Below is a small trained network, with its code and all its weights. Each question gives an input and a target symbol and asks what happens when units are switched off, that is, made to give their printed mean instead of their output.

import numpy as np


def w(rows, s, z=0):
    codes = np.array(rows[::2]) - 128.0
    scale = np.full(codes.shape[1], s)
    scale[-1] = z or s
    return codes * scale


def norm(h):
    return h / np.sqrt((h * h).mean(-1, keepdims=True) + 1e-5)


def softmax(a):
    e = np.exp(a - a.max(-1, keepdims=True))
    return e / e.sum(-1, keepdims=True)


def log_softmax(a):
    a = a - a.max(-1, keepdims=True)
    return a - np.log(np.exp(a).sum(-1, keepdims=True))


def net(x, mask):
    ids = ['αβγδεζημπστψ'.index(c) for c in x.split()]
    T = len(ids)
    res = E[ids] + P[:T]
    u = 0
    for l in range(2):
        r = norm(res)
        for j in range(3):
            rows = slice(2 * j, 2 * j + 2)
            q, k, v = (r @ M[l][rows].T for M in (Q, K, V))
            z = softmax(np.where(np.tri(T) > 0, q @ k.T / 2**0.5, -1e9)) @ v
            o = O[l][rows]
            res = res + np.where(mask[u + j], z, o[:, -1]) @ o[:, :-1]
        u += 3
    return log_softmax(norm(res)[-1] @ U[:, :-1].T + U[:, -1])


Q, K, V, O = {}, {}, {}, {}
E = w([
[54,71,83,72,152],'α',
[119,181,95,70,70],'β',
[69,184,84,111,196],'γ',
[73,123,85,39,205],'δ',
[150,214,115,82,209],'ε',
[96,64,149,91,61],'ζ',
[72,103,159,138,115],'η',
[85,193,186,188,182],'μ',
[74,98,91,127,125],'π',
[153,198,123,157,130],'σ',
[10,202,211,242,154],'τ',
[188,44,80,200,248],'ψ',
],0.015)
P = w([
[120,118,198,131,152],'0',
[82,91,28,186,149],'1',
[60,102,100,204,142],'2',
[64,71,161,194,117],'3',
[47,83,219,145,92],'4',
[97,117,228,69,124],'5',
[96,143,254,146,72],'6',
[162,200,196,148,158],'7',
[99,125,229,163,153],'8',
[80,160,211,131,196],'9',
],0.0085)
Q[0] = w([
[13,123,137,92,120],'0.h0',
[162,20,113,232,167],'0.h0',
[130,182,190,131,151],'0.h1',
[157,199,67,64,178],'0.h1',
[193,156,171,120,140],'0.h2',
[254,127,159,103,122],'0.h2',
],0.0079)
K[0] = w([
[147,118,214,131,163],'0.h0',
[128,234,73,81,42],'0.h0',
[75,253,208,102,218],'0.h1',
[146,208,38,58,99],'0.h1',
[52,18,83,127,147],'0.h2',
[72,210,68,83,81],'0.h2',
],0.0077)
V[0] = w([
[12,95,145,149,165],'0.h0',
[254,51,148,246,208],'0.h0',
[40,225,102,128,152],'0.h1',
[151,27,230,192,91],'0.h1',
[77,230,231,143,99],'0.h2',
[174,112,137,53,111],'0.h2',
],0.0075)
O[0] = w([
[90,14,173,116,73,254],'0.h0',
[119,71,193,163,77,114],'0.h0',
[148,83,136,167,1,198],'0.h1',
[169,167,51,135,93,140],'0.h1',
[121,81,26,157,73,136],'0.h2',
[160,38,186,127,135,69],'0.h2',
],0.0078,0.0072)
Q[1] = w([
[50,157,173,117,154],'1.h0',
[37,110,149,134,99],'1.h0',
[158,255,100,8,130],'1.h1',
[156,147,87,143,121],'1.h1',
[238,24,67,40,166],'1.h2',
[118,59,43,133,154],'1.h2',
],0.0081)
K[1] = w([
[94,170,133,10,90],'1.h0',
[136,180,98,134,89],'1.h0',
[65,152,128,78,127],'1.h1',
[89,120,58,136,127],'1.h1',
[129,131,152,139,195],'1.h2',
[128,121,119,192,137],'1.h2',
],0.011)
V[1] = w([
[121,98,238,161,93],'1.h0',
[98,157,86,44,146],'1.h0',
[196,37,49,248,154],'1.h1',
[134,97,79,65,241],'1.h1',
[151,122,140,183,223],'1.h2',
[120,51,122,134,114],'1.h2',
],0.011)
O[1] = w([
[32,64,61,241,194,220],'1.h0',
[254,89,73,160,9,104],'1.h0',
[169,164,247,57,196,245],'1.h1',
[222,42,195,172,117,104],'1.h1',
[164,227,189,222,201,50],'1.h2',
[106,88,97,40,226,253],'1.h2',
],0.0086,0.0063)
U = w([
[187,95,106,163,137,54],'α',
[176,105,92,179,133,82],'β',
[159,152,97,99,154,62],'γ',
[204,98,99,130,139,87],'δ',
[177,115,99,230,108,109],'ε',
[254,151,99,109,90,253],'ζ',
[155,144,98,76,159,63],'η',
[95,175,122,172,156,92],'μ',
[158,113,85,99,156,82],'π',
[113,236,108,74,150,109],'σ',
[97,185,102,169,113,119],'τ',
[180,154,242,102,198,228],'ψ',
],0.0091,0.0051)

Each question gives the input, a string of symbols that net reads in full, and the target symbol t.
The units are the heads (2 rows each of Q, K, V and O). Each row of codes is followed by its name. A weight is (code - 128) times the scale printed after its matrix; where a second scale follows, it is the last column's (O and U).
mask holds one flag per head, layer by layer. A switched-off head (its flag False) gives its mean, the last column of its rows in O, instead of its output. The means were averaged over made-up inputs and are rounded, as every weight is.
A unit's drop is (log p(t) with every unit on - log p(t) with that unit switched off) / (log p(t) with every unit on - log p(t) with every unit switched off).
The circuit of an input: a set's keep is (log p(t) with only the set's units on - log p(t) with every unit switched off) / (log p(t) with every unit on - log p(t) with every unit switched off). Starting from all 6 units, units are removed one at a time, each time the one whose removal leaves the highest keep (on an exact tie, the one counted first), for as long as the keep stays at least 0.8.
circuit, biggest first: the units of the circuit, biggest drop first
unit that matters most: the unit with the biggest drop
which heads matter: for each layer, one digit per head in row order, 1 if its drop is at least 0.15 and else 0, layers parted by /
drop when u is switched off: that unit's drop, to one decimal
input π τ ψ ζ, target ψ: which heads matter : 000 / 010
input σ τ ψ, target ψ: unit that matters most : 1.h1
input σ ψ β, target ψ: circuit, biggest first : (1.h1, 0.h0)
input β η σ ψ, target ζ: which heads matter : 100 / 100
input σ δ ψ γ ζ, target ψ: circuit, biggest first : (0.h2, 1.h1)
input β α α α ψ η, target ζ: circuit, biggest first : (0.h0, 1.h0)
input α τ ψ ψ μ τ ψ γ, target ψ: which heads matter : 110 / 010
input ζ ψ δ, target ψ: which heads matter : 001 / 001
input ζ α π β β ε α ζ, target ζ: which heads matter : 110 / 100
input ζ α σ, target σ: circuit, biggest first : (1.h0, 0.h0)
input β ψ η α ζ ζ, target ζ: which heads matter : 100 / 100
input π ψ μ, target ψ: drop when 1.h1 is switched off : 1.1
input β ψ ζ τ α ψ μ, target ζ: drop when 1.h0 is switched off : 0.6
input β γ β δ ζ π β ψ, target ζ: drop when 0.h0 is switched off : 1.4
input δ ψ γ σ, target ψ: drop when 1.h1 is switched off : 0.7
input β α η δ ζ α, target ζ: unit that matters most : 0.h0
